Below are the code and all the weights of a small trained network. Each question names an input and a class and asks about switching units off, where a switched-off unit gives its printed mean instead of its output.

import numpy as np


def w(rows, s, z=0):
    codes = np.array(rows[::2]) - 128.0
    scale = np.full(codes.shape[1], s)
    scale[-1] = z or s
    return codes * scale


def f(y):
    return y / 2 * (1 + np.tanh(0.7978845608 * (y + 0.044715 * y**3)))


def log_softmax(a):
    a = a - a.max(-1, keepdims=True)
    return a - np.log(np.exp(a).sum(-1, keepdims=True))


def net(x, mask):
    res = np.array(x, float).reshape(1, 3) / 4 @ E
    y = f(res @ A[0][:, :-1].T + A[0][:, -1])
    res = res + np.where(mask, y, B[0][:, -1]) @ B[0][:, :-1]
    return log_softmax(res[-1] @ U[:, :-1].T + U[:, -1])


A, B = {}, {}
E = w([
[32,30,102,221,214,182],'x0',
[69,189,253,107,138,143],'x1',
[224,56,225,183,140,61],'x2',
],0.0063)
A[0] = w([
[75,152,91,82,114,168,85],'n0',
[182,181,132,78,98,128,75],'n1',
[187,118,175,193,125,129,100],'n2',
[169,175,144,83,75,113,133],'n3',
[51,176,244,112,147,138,94],'n4',
[121,139,97,101,145,86,40],'n5',
[187,62,199,149,114,149,95],'n6',
[71,85,114,185,139,136,67],'n7',
[42,201,89,101,115,160,117],'n8',
[168,97,163,146,119,138,73],'n9',
[204,88,29,124,136,140,123],'n10',
[53,81,150,169,128,139,69],'n11',
[186,97,2,152,122,87,99],'n12',
[186,84,170,166,129,87,75],'n13',
[204,197,108,81,93,95,105],'n14',
[43,177,80,93,124,112,84],'n15',
[107,126,134,161,85,113,64],'n16',
[61,179,241,135,128,151,111],'n17',
[84,201,72,137,137,159,109],'n18',
[160,98,170,163,123,116,82],'n19',
[92,168,40,108,109,171,94],'n20',
[182,67,212,163,149,101,124],'n21',
[209,212,128,72,132,121,114],'n22',
[80,74,140,195,159,181,90],'n23',
[111,151,110,106,144,144,212],'n24',
[108,156,81,126,115,148,100],'n25',
[128,109,111,148,123,137,253],'n26',
[126,100,99,164,150,136,51],'n27',
[192,94,12,153,98,117,70],'n28',
[46,167,229,129,117,120,104],'n29',
[194,187,149,72,104,107,99],'n30',
[130,115,125,142,118,117,33],'n31',
[77,118,128,194,151,124,209],'n32',
[31,68,131,166,146,136,118],'n33',
[184,95,189,168,135,118,99],'n34',
[36,28,148,157,156,138,109],'n35',
[105,142,163,132,125,129,55],'n36',
],0.0086,0.0057)
B[0] = w([
[128,124,77,108,180,75,182],'n0',
[88,180,100,149,179,150,177],'n1',
[128,127,85,105,158,83,180],'n2',
[84,173,137,164,113,149,218],'n3',
[186,44,156,114,193,201,242],'n4',
[113,124,90,127,199,140,100],'n5',
[124,124,79,101,169,66,196],'n6',
[92,179,102,141,207,160,175],'n7',
[144,109,82,97,148,38,243],'n8',
[119,121,81,112,176,113,134],'n9',
[170,73,175,121,167,180,217],'n10',
[94,164,112,139,192,162,168],'n11',
[168,51,170,120,202,198,226],'n12',
[122,124,65,87,194,76,190],'n13',
[67,193,128,160,153,172,222],'n14',
[132,117,72,110,182,65,192],'n15',
[120,125,112,125,165,135,100],'n16',
[183,42,157,123,168,195,243],'n17',
[123,126,83,110,158,67,200],'n18',
[122,122,88,117,175,94,153],'n19',
[140,115,74,92,182,62,212],'n20',
[134,122,72,91,121,40,251],'n21',
[74,185,124,170,135,157,222],'n22',
[77,200,104,151,176,161,217],'n23',
[145,121,147,130,55,94,215],'n24',
[134,117,107,113,161,101,150],'n25',
[142,129,200,137,2,121,252],'n26',
[106,148,104,125,211,164,130],'n27',
[160,67,135,118,226,201,205],'n28',
[178,59,150,116,177,185,225],'n29',
[77,186,114,159,145,166,217],'n30',
[124,134,102,117,190,140,96],'n31',
[120,164,164,153,48,131,248],'n32',
[81,192,113,153,146,149,231],'n33',
[130,119,72,102,155,70,196],'n34',
[74,207,119,158,150,165,245],'n35',
[130,117,101,124,183,154,112],'n36',
],0.025,0.0046)
U = w([
[72,199,120,152,129,156,79],'0',
[178,41,152,98,159,185,114],'1',
[130,116,73,64,131,18,79],'2',
[136,130,166,122,9,112,251],'3',
],0.013,0.003)

Each question gives the input, the list of numbers given to net, and the class t.
The units are the neurons (one row each of A and B). Each row of codes is followed by its name. A weight is (code - 128) times the scale printed after its matrix; where a second scale follows, it is the last column's (A, B and U).
mask holds one flag per neuron, in row order. A switched-off neuron (its flag False) gives its mean, the last column of its row in B, instead of its output. The means were averaged over made-up inputs and are rounded, as every weight is.
A unit's drop is (log p(t) with every unit on - log p(t) with that unit switched off) / (log p(t) with every unit on - log p(t) with every unit switched off).
The circuit of an input: a set's keep is (log p(t) with only the set's units on - log p(t) with every unit switched off) / (log p(t) with every unit on - log p(t) with every unit switched off). Starting from the 12 units with the biggest drops (on a tie, the unit counted first), units are removed one at a time, each time the one whose removal leaves the highest keep (on an exact tie, the one counted first), for as long as the keep stays at least 0.8.
units of the circuit, in order: the units of the circuit, biggest drop first
unit that matters most: the unit with the biggest drop
k most important neurons: the k neurons with the biggest drops, biggest first
drop of u: that unit's drop, to one decimal
input [-2,6,-6], class 1: unit that matters most -> n4
input [3,4,-2], class 1: 2 most important neurons -> [n4, n17]
input [7,-3,7], class 0: 2 most important neurons -> [n35, n23]
input [-7,-4,7], class 0: 4 most important neurons -> [n14, n30, n22, n3]
input [0,-7,8], class 2: 3 most important neurons -> [n21, n13, n6]
input [7,2,8], class 2: 3 most important neurons -> [n21, n6, n34]
input [-7,1,7], class 0: 3 most important neurons -> [n14, n30, n22]
input [-2,3,-3], class 3: 3 most important neurons -> [n12, n28, n10]
input [1,3,2], class 3: 3 most important neurons -> [n12, n28, n10]
input [-3,5,-5], class 1: 3 most important neurons -> [n4, n17, n21]
input [-2,3,3], class 3: 2 most important neurons -> [n12, n28]
input [-4,0,3], class 0: drop of n14 -> 0.1
input [-4,-4,3], class 0: drop of n29 -> 0.8
input [5,6,8], class 2: units of the circuit, in order -> [n21]
input [4,-6,8], class 2: drop of n21 -> 0.1
